Below is a small trained network, with its code and all its weights. Each question gives an input and a class and asks what happens when units are switched off, that is, made to give their printed mean instead of their output.

import numpy as np


def w(rows, s, z=0):
    codes = np.array(rows[::2]) - 128.0
    scale = np.full(codes.shape[1], s)
    scale[-1] = z or s
    return codes * scale


def f(y):
    return np.maximum(y, 0)


def log_softmax(a):
    a = a - a.max(-1, keepdims=True)
    return a - np.log(np.exp(a).sum(-1, keepdims=True))


def net(x, mask):
    res = np.array(x, float).reshape(1, 8) / 4 @ E
    y = f(res @ A[0][:, :-1].T + A[0][:, -1])
    res = res + np.where(mask, y, B[0][:, -1]) @ B[0][:, :-1]
    return log_softmax(res[-1] @ U[:, :-1].T + U[:, -1])


A, B = {}, {}
E = w([
[128,130,127],'x0',
[226,235,189],'x1',
[129,128,128],'x2',
[185,9,203],'x3',
[2,164,244],'x4',
[129,129,129],'x5',
[128,128,127],'x6',
[129,130,128],'x7',
],0.0072)
A[0] = w([
[174,197,196,85],'neuron 0',
[188,116,67,114],'neuron 1',
[58,150,228,125],'neuron 2',
[54,87,81,39],'neuron 3',
[153,121,109,121],'neuron 4',
[68,151,201,119],'neuron 5',
[110,139,128,253],'neuron 6',
[94,205,76,56],'neuron 7',
[193,13,251,61],'neuron 8',
[34,58,85,90],'neuron 9',
[81,205,68,91],'neuron 10',
[70,146,199,119],'neuron 11',
[95,196,81,81],'neuron 12',
[197,229,200,72],'neuron 13',
[111,181,98,132],'neuron 14',
[173,122,76,131],'neuron 15',
[178,117,70,141],'neuron 16',
[169,115,96,128],'neuron 17',
],0.014,0.0029)
B[0] = w([
[140,40,143,217],'neuron 0',
[153,164,67,210],'neuron 1',
[165,176,43,254],'neuron 2',
[141,51,150,189],'neuron 3',
[131,141,104,158],'neuron 4',
[153,160,58,227],'neuron 5',
[144,148,122,172],'neuron 6',
[106,169,200,196],'neuron 7',
[52,205,230,253],'neuron 8',
[166,22,157,219],'neuron 9',
[69,173,174,208],'neuron 10',
[153,159,63,222],'neuron 11',
[100,166,184,191],'neuron 12',
[132,2,137,247],'neuron 13',
[117,153,171,179],'neuron 14',
[145,142,73,195],'neuron 15',
[148,148,66,204],'neuron 16',
[131,145,83,180],'neuron 17',
],0.03,0.0096)
U = w([
[201,184,19,95],'0',
[74,185,205,252],'1',
[179,3,141,50],'2',
],0.0071,0.0021)

Each question gives the input, the list of numbers given to net, and the class t.
The units are the neurons (one row each of A and B). Each row of codes is followed by its name. A weight is (code - 128) times the scale printed after its matrix; where a second scale follows, it is the last column's (A, B and U).
mask holds one flag per neuron, in row order. A switched-off neuron (its flag False) gives its mean, the last column of its row in B, instead of its output. The means were averaged over made-up inputs and are rounded, as every weight is.
A unit's drop is (log p(t) with every unit on - log p(t) with that unit switched off) / (log p(t) with every unit on - log p(t) with every unit switched off).
The circuit of an input: a set's keep is (log p(t) with only the set's units on - log p(t) with every unit switched off) / (log p(t) with every unit on - log p(t) with every unit switched off). Starting from the 12 units with the biggest drops (on a tie, the unit counted first), units are removed one at a time, each time the one whose removal leaves the highest keep (on an exact tie, the one counted first), for as long as the keep stays at least 0.8.
units of the circuit, in order: the units of the circuit, biggest drop first
top k neurons: the k neurons with the biggest drops, biggest first
drop when u is switched off: that unit's drop, to one decimal
input [2,2,0,7,5,7,1,8], class 1: units of the circuit, in order : [neuron 8]
input [-7,-2,4,-6,-5,6,-2,0], class 1: top 3 neurons : [neuron 2; neuron 10; neuron 7]
input [-7,7,-5,-8,4,-6,5,-8], class 1: top 2 neurons : [neuron 10; neuron 7]
input [1,3,1,3,1,-2,-6,6], class 1: top 2 neurons : [neuron 8; neuron 9]
input [0,-8,1,-6,7,-5,8,5], class 2: top 2 neurons : [neuron 9; neuron 3]
input [5,1,7,4,3,0,3,4], class 1: top 2 neurons : [neuron 8; neuron 1]
input [-4,7,5,5,8,-5,-7,5], class 0: top 4 neurons : [neuron 2; neuron 5; neuron 11; neuron 9]
input [-4,8,-6,5,8,-4,2,3], class 0: top 4 neurons : [neuron 2; neuron 5; neuron 11; neuron 9]
input [8,5,-2,6,8,4,5,1], class 0: top 3 neurons : [neuron 2; neuron 5; neuron 11]
input [8,-3,-3,0,2,3,-7,-8], class 2: top 3 neurons : [neuron 9; neuron 1; neuron 16]
input [4,8,4,8,-1,6,4,3], class 1: top 2 neurons : [neuron 8; neuron 9]
input [-4,6,1,1,8,3,-2,-1], class 0: top 3 neurons : [neuron 2; neuron 5; neuron 11]
input [8,6,-5,3,-4,-8,-1,-5], class 2: top 2 neurons : [neuron 13; neuron 2]
input [6,8,5,-1,7,2,-3,-1], class 2: units of the circuit, in order : [neuron 13]
input [1,-8,-5,-5,5,-1,-7,5], class 2: top 2 neurons : [neuron 9; neuron 3]
input [3,4,-2,-5,2,5,3,1], class 1: drop when neuron 10 is switched off : 0.2
input [-2,-4,-7,-8,0,6,-5,4], class 1: drop when neuron 1 is switched off : 0.0
input [1,0,-4,5,8,-8,-6,-8], class 0: drop when neuron 2 is switched off : 0.2
